Each row, then roughly how far along a hidden order it lies, from 0 to 30
[-11  17   4  17  -1  -8   0  -6  -6  -8  51   1   4  -1   2  13  -6  -5
  -1   6 -28   1  -1] : 10
[-12 -16 -12  16  15 -49   8  -7  62  -6  32   1   3  -5  24  24 -22  11
 -10 -10 -55 -11  -1] : 2
[ 26  49   4  11   5  -3   0  -1 -43  14  15   0  14  -6  -6   8 -10   1
   8  -7 -16  -1  -5] : 6
[  1  50  -7  12   2  -4  -3  -4   3  22  17  -3 -10  -9  17  -8 -13  -5
 -13   3  -6  -5 -13] : 29
[ -1  27 -11  28  -3 -10  11  -3  36 -14  12   1   7   5   1   0  -1  17
 -11   1 -27 -12  10] : 10
[ -1  23  -5  19 -14   4   9   0 -26  -7  35   1  12   4 -12  -5  -7   2
  -8  13 -14  -7   7] : 11
[ 16   4   6   9  11 -19   8  -3   9 -10  40   1  14  -1  -6  -1 -17   9
   7  -6 -34  -2   1] : 11
[ -2   2  -9   5   0 -11  11  -4  26   1  13   6   3   7  -1  -1 -13   0
  -9  14 -34   5   3] : 30
[  1  10  -7  20  11  13  -1   0 -39   4  17  -1   4  -8  -8  -1   3   1
   1   4 -11  -1   3] : 0
[  1  25   5  11   6 -11   7  -3 -30  -6   8  -5  11  -7 -16  -8  -5  -5
   8   4 -11  -2   0] : 26
